[[ 49   1  24 -20  15  56 -16   7]
 [ 24  16 -21  25  61  30   3   2]
 [ 20  13  19  65  -3   7   1 -36]
 [ 24 -20  61   9  -8  26 -29  18]
 [ 13  -8  54  54 -14   4 -22  -3]
 [ 21  16  16  63  -1   9   4 -38]
 [ 21 -10  -8 -16  41  33 -22  49]
 [ 40  30   1  24  22  37  14 -32]
 [-14 -37   9  20   9   5 -32  70]]
->
[[  7   2 -36  18  -3 -38  49 -32  70]
 [-16   3   1 -29 -22   4 -22  14 -32]
 [ 56  30   7  26   4   9  33  37   5]
 [ 15  61  -3  -8 -14  -1  41  22   9]
 [-20  25  65   9  54  63 -16  24  20]
 [ 24 -21  19  61  54  16  -8   1   9]
 [  1  16  13 -20  -8  16 -10  30 -37]
 [ 49  24  20  24  13  21  21  40 -14]]

[[-31 -22   3  28  63   5  40  -7 -19   0 -16  30  26]
 [-21 -10  -3   2   8   6   1  -6 -11  -3 -14  -2   0]
 [ 28  42   4 -34   8  28   5 -10  32  39  17   7  -5]
 [ 17  15   4  -7  10   2  10   0  13  12  12  10   3]
 [-11   1   6  16  15  34   1   5   3  14  -7   0  11]
 [ -6 -42   3  48 -20 -57  -1  27 -28 -53   2   0  10]]
->
[[ 26   0  -5   3  11  10]
 [ 30  -2   7  10   0   0]
 [-16 -14  17  12  -7   2]
 [  0  -3  39  12  14 -53]
 [-19 -11  32  13   3 -28]
 [ -7  -6 -10   0   5  27]
 [ 40   1   5  10   1  -1]
 [  5   6  28   2  34 -57]
 [ 63   8   8  10  15 -20]
 [ 28   2 -34  -7  16  48]
 [  3  -3   4   4   6   3]
 [-22 -10  42  15   1 -42]
 [-31 -21  28  17 -11  -6]]

[[-17   3 -36  20 -36   9 -16  44  33  35 -14  42]
 [  7 -33  28 -16   3   2  -4 -26 -12 -20 -11 -18]
 [  6  25 -16  40  -5 -35  28 -12  13   6  71  -8]
 [ -9 -47  40 -23  22  63  17  27   3  13 -18 -23]
 [ -1  -7  25 -24  32  35  10  10 -12  -1 -18 -17]
 [  2 -15   8  21  -1   1  21   4  12   9  39 -11]
 [  0  17   5   4  23  14  25  14   1  14  24 -14]
 [  5  15   3  14  16  -4  25   0  -2   4  43 -18]]
->
[[ 42 -18  -8 -23 -17 -11 -14 -18]
 [-14 -11  71 -18 -18  39  24  43]
 [ 35 -20   6  13  -1   9  14   4]
 [ 33 -12  13   3 -12  12   1  -2]
 [ 44 -26 -12  27  10   4  14   0]
 [-16  -4  28  17  10  21  25  25]
 [  9   2 -35  63  35   1  14  -4]
 [-36   3  -5  22  32  -1  23  16]
 [ 20 -16  40 -23 -24  21   4  14]
 [-36  28 -16  40  25   8   5   3]
 [  3 -33  25 -47  -7 -15  17  15]
 [-17   7   6  -9  -1   2   0   5]]

[[ -3 -36 -78 -21 -58   1 -25  16 -22  12 -36 -45  12 -23]
 [ 16   7 -28 -18 -26  10 -23  23  39  19   7  -1  12  -2]
 [ 14  24 -11 -22 -20  18 -19  24  67  21  24  23  12  17]]
->
[[-23  -2  17]
 [ 12  12  12]
 [-45  -1  23]
 [-36   7  24]
 [ 12  19  21]
 [-22  39  67]
 [ 16  23  24]
 [-25 -23 -19]
 [  1  10  18]
 [-58 -26 -20]
 [-21 -18 -22]
 [-78 -28 -11]
 [-36   7  24]
 [ -3  16  14]]

[[  0   1  -1   6   0   4 -25   2]
 [ 15   0   0   2   0   4   6  11]
 [-27  -2   5 -11  -2  -7  63  17]
 [-25  -3  -3 -10  -5  -5 -39  -5]]
->
[[  2  11  17  -5]
 [-25   6  63 -39]
 [  4   4  -7  -5]
 [  0   0  -2  -5]
 [  6   2 -11 -10]
 [ -1   0   5  -3]
 [  1   0  -2  -3]
 [  0  15 -27 -25]]

[[ 69   1  53   3  -8  11  59 -58]
 [ 32  61  15   4 -15  -1 -20 -42]
 [ 11 -46  -4 -72 -47 -61  13 -40]]
->
[[-58 -42 -40]
 [ 59 -20  13]
 [ 11  -1 -61]
 [ -8 -15 -47]
 [  3   4 -72]
 [ 53  15  -4]
 [  1  61 -46]
 [ 69  32  11]]
---
[[ -5  -9  -3  -2  -9]
 [ -7 -21  18 -34  54]
 [ -2 -13   1   2 -11]
 [ -7  -6  -1 -67  76]
 [ -1 -14  23  19  -3]]
->
[[ -5  -9  -3  -2  -9]
 [ -7  -6  -1 -67  76]
 [ -2 -13   1   2 -11]
 [ -7 -21  18 -34  54]
 [ -1 -14  23  19  -3]]

[[-39 -46 -36 -45 -36 -26 -44]
 [-49 -18 -47 -25  -4 -46 -38]
 [-32 -72 -16 -59 -57   9 -48]
 [-43 -42 -37 -45 -21 -24 -50]
 [-20 -47 -11 -38 -57 -12 -28]]
->
[[-49 -18 -47 -25  -4 -46 -38]
 [-43 -42 -37 -45 -21 -24 -50]
 [-39 -46 -36 -45 -36 -26 -44]
 [-32 -72 -16 -59 -57   9 -48]
 [-20 -47 -11 -38 -57 -12 -28]]

[[-66   2  -1   0 -16 -70   9   6   5  52  43 -32]
 [ 20 -23  48 -32 -18  32 -56 -26  13  -8  74  -7]
 [-40 -21   7  42  13  24 -54 -65   8 -45 -26 -25]
 [ 22  22  46  28   5  52 -43 -15  17 -72   3  32]
 [  1 -55  15 -48  11  25  45 -32  16  32  -8 -67]
 [ 22 -56 -44  37 -40  45  36  31 -12 -19  -9  41]]
->
[[ 22 -56 -44  37 -40  45  36  31 -12 -19  -9  41]
 [-66   2  -1   0 -16 -70   9   6   5  52  43 -32]
 [-40 -21   7  42  13  24 -54 -65   8 -45 -26 -25]
 [  1 -55  15 -48  11  25  45 -32  16  32  -8 -67]
 [ 22  22  46  28   5  52 -43 -15  17 -72   3  32]
 [ 20 -23  48 -32 -18  32 -56 -26  13  -8  74  -7]]

[[ -1 -17  61   7  27]
 [  0  16 -55  -3 -22]
 [  4 -14  10   0  12]
 [ -2 -15  20   0  12]
 [-14  20 -39 -17 -39]
 [ -2 -11  14   6  12]
 [ -3  17 -34  -2 -19]
 [  3  -3  16   4  10]
 [-10 -30  15 -15   6]
 [  0  20 -52 -13 -29]]
->
[[  0  16 -55  -3 -22]
 [  0  20 -52 -13 -29]
 [-14  20 -39 -17 -39]
 [ -3  17 -34  -2 -19]
 [  4 -14  10   0  12]
 [ -2 -11  14   6  12]
 [-10 -30  15 -15   6]
 [  3  -3  16   4  10]
 [ -2 -15  20   0  12]
 [ -1 -17  61   7  27]]

[[-34 -28 -47 -14]
 [-25  -4 -43   5]
 [-18   8 -33  19]
 [-40 -30 -61 -23]
 [ -8  -5 -11   4]
 [-40 -44 -53 -31]
 [-11  -4 -12   4]
 [ -5  -1  -5  -1]
 [ -9   9 -22  10]
 [ -2  -1   0  -2]
 [  1  -8   1 -19]]
->
[[-40 -30 -61 -23]
 [-40 -44 -53 -31]
 [-34 -28 -47 -14]
 [-25  -4 -43   5]
 [-18   8 -33  19]
 [ -9   9 -22  10]
 [-11  -4 -12   4]
 [ -8  -5 -11   4]
 [ -5  -1  -5  -1]
 [ -2  -1   0  -2]
 [  1  -8   1 -19]]

[[ 26 -26 -80   6  13   5  29 -12  -3 -26 -19  33  -2 -53 -30  47]
 [ 22  -4 -20  29  13  31  -2  34  39  -5 -44  54  -5 -18  -2  -8]
 [ 27 -24 -76  -6  13   1  31  -5  -9 -20 -10  24   5 -58 -33  55]
 [ -7  29  19  -2  13 -13  14   7 -19  -4   7 -22  -6 -15  12  -8]]
->
[[ 26 -26 -80   6  13   5  29 -12  -3 -26 -19  33  -2 -53 -30  47]
 [ 27 -24 -76  -6  13   1  31  -5  -9 -20 -10  24   5 -58 -33  55]
 [ 22  -4 -20  29  13  31  -2  34  39  -5 -44  54  -5 -18  -2  -8]
 [ -7  29  19  -2  13 -13  14   7 -19  -4   7 -22  -6 -15  12  -8]]

[[  1 -61  22  25 -40 -19 -15  -9   2]
 [ 17   7  -3   6 -39 -28 -13 -19 -11]
 [  1   7 -10  14 -13  -8   1   3   5]
 [  7   6  -9  24 -29 -20   2  -3   4]
 [ 10 -11  15 -20 -10  -5 -16 -20 -18]]
->
[[  1   7 -10  14 -13  -8   1   3   5]
 [  7   6  -9  24 -29 -20   2  -3   4]
 [ 17   7  -3   6 -39 -28 -13 -19 -11]
 [ 10 -11  15 -20 -10  -5 -16 -20 -18]
 [  1 -61  22  25 -40 -19 -15  -9   2]]
